Below are the code and all the weights of a small trained network. Each question names an input and a target symbol and asks about switching units off, where a switched-off unit gives its printed mean instead of its output.

import numpy as np


def w(rows, s, z=0):
    codes = np.array(rows[::2]) - 128.0
    scale = np.full(codes.shape[1], s)
    scale[-1] = z or s
    return codes * scale


def norm(h):
    return h / np.sqrt((h * h).mean(-1, keepdims=True) + 1e-5)


def f(y):
    return y / 2 * (1 + np.tanh(0.7978845608 * (y + 0.044715 * y**3)))


def softmax(a):
    e = np.exp(a - a.max(-1, keepdims=True))
    return e / e.sum(-1, keepdims=True)


def log_softmax(a):
    a = a - a.max(-1, keepdims=True)
    return a - np.log(np.exp(a).sum(-1, keepdims=True))


def net(x, mask):
    ids = ['γδζθλξπσψω'.index(c) for c in x.split()]
    T = len(ids)
    res = E[ids] + P[:T]
    q, k, v = (norm(res) @ M[0].T for M in (Q, K, V))
    z = softmax(np.where(np.tri(T) > 0, q @ k.T / 3**0.5, -1e9)) @ v
    res = res + np.where(mask[0], z, O[0][:, -1]) @ O[0][:, :-1]
    y = f(norm(res) @ A[0][:, :-1].T + A[0][:, -1])
    res = res + np.where(mask[1:9], y, B[0][:, -1]) @ B[0][:, :-1]
    return log_softmax(norm(res)[-1] @ U[:, :-1].T + U[:, -1])


Q, K, V, O, A, B = {}, {}, {}, {}, {}, {}
E = w([
[117,104,131],'γ',
[119,120,188],'δ',
[124,113,255],'ζ',
[105,83,135],'θ',
[111,73,212],'λ',
[81,179,115],'ξ',
[113,235,196],'π',
[75,173,106],'σ',
[47,86,93],'ψ',
[79,177,115],'ω',
],0.0044)
P = w([
[132,133,118],'0',
[104,158,247],'1',
[137,132,99],'2',
[97,142,193],'3',
[163,129,99],'4',
[24,138,118],'5',
],0.015)
Q[0] = w([
[250,98,86],'H0',
[197,97,94],'H0',
[58,125,110],'H0',
],0.015)
K[0] = w([
[5,145,164],'H0',
[40,156,151],'H0',
[191,152,102],'H0',
],0.016)
V[0] = w([
[234,53,146],'H0',
[100,207,72],'H0',
[193,254,116],'H0',
],0.0099)
O[0] = w([
[201,59,255,214],'H0',
[84,166,146,4],'H0',
[190,254,240,63],'H0',
],0.0077,0.0031)
A[0] = w([
[53,111,111,32],'N0',
[60,125,171,27],'N1',
[244,43,165,251],'N2',
[193,164,112,162],'N3',
[130,77,198,32],'N4',
[193,115,168,199],'N5',
[111,101,99,103],'N6',
[151,117,199,159],'N7',
],0.011,0.0026)
B[0] = w([
[145,107,254,130],'N0',
[103,71,132,152],'N1',
[156,52,57,254],'N2',
[156,149,196,133],'N3',
[97,170,38,190],'N4',
[213,90,85,170],'N5',
[114,167,169,144],'N6',
[159,229,50,195],'N7',
],0.0077,0.0063)
U = w([
[65,73,197,70],'γ',
[248,144,123,1],'δ',
[155,138,138,175],'ζ',
[92,121,135,93],'θ',
[141,31,119,190],'λ',
[96,161,104,111],'ξ',
[208,183,162,158],'π',
[81,155,135,189],'σ',
[7,103,79,18],'ψ',
[90,163,109,125],'ω',
],0.017,0.0045)

Each question gives the input, a string of symbols that net reads in full, and the target symbol t.
The units are the heads (3 rows each of Q, K, V and O) and the neurons (one row each of A and B). Each row of codes is followed by its name. A weight is (code - 128) times the scale printed after its matrix; where a second scale follows, it is the last column's (O, A, B and U).
mask holds one flag per unit, heads first, then neurons. A switched-off unit (its flag False) gives its mean, the last column of its rows in O or B, instead of its output. The means were averaged over made-up inputs and are rounded, as every weight is.
A unit's drop is (log p(t) with every unit on - log p(t) with that unit switched off) / (log p(t) with every unit on - log p(t) with every unit switched off).
The circuit of an input: a set's keep is (log p(t) with only the set's units on - log p(t) with every unit switched off) / (log p(t) with every unit on - log p(t) with every unit switched off). Starting from all 9 units, units are removed one at a time, each time the one whose removal leaves the highest keep (on an exact tie, the one counted first), for as long as the keep stays at least 0.8.
units of the circuit, in order: the units of the circuit, biggest drop first
unit that matters most: the unit with the biggest drop
k most important neurons: the k neurons with the biggest drops, biggest first
drop when u is switched off: that unit's drop, to one decimal
input π δ γ, target π: units of the circuit, in order => [H0, N3, N2]
input λ λ ζ ζ λ ψ, target λ: units of the circuit, in order => [H0]
input γ λ λ λ λ π, target λ: 2 most important neurons => [N2, N1]
input σ γ δ λ ζ λ, target δ: units of the circuit, in order => [H0, N7, N5]
input λ λ γ δ ζ γ, target δ: units of the circuit, in order => [H0, N7]
input ω ψ λ ψ ζ π, target δ: units of the circuit, in order => [H0, N5]
input λ λ ξ λ ψ ω, target γ: units of the circuit, in order => [N0, N4]
input λ λ ψ, target ψ: 3 most important neurons => [N2, N5, N6]
input δ δ δ, target δ: 2 most important neurons => [N3, N4]
input λ ζ λ δ ψ δ, target γ: 2 most important neurons => [N0, N2]
input λ γ π, target π: 4 most important neurons => [N2, N3, N4, N7]
input ψ γ δ, target ψ: 2 most important neurons => [N7, N2]
input λ δ λ λ ψ λ, target γ: 2 most important neurons => [N0, N2]
input δ ξ δ ξ δ γ, target π: units of the circuit, in order => [H0]
input λ λ π, target π: 2 most important neurons => [N2, N3]
input θ ψ δ ω λ σ, target λ: drop when N5 is switched off => 0.1
input γ λ δ θ, target π: drop when H0 is switched off => 0.8
input γ λ δ λ δ λ, target π: drop when H0 is switched off => 0.8
input ω λ ψ γ, target γ: drop when N0 is switched off => 0.8
input θ δ ξ σ ψ ψ, target γ: unit that matters most => N0
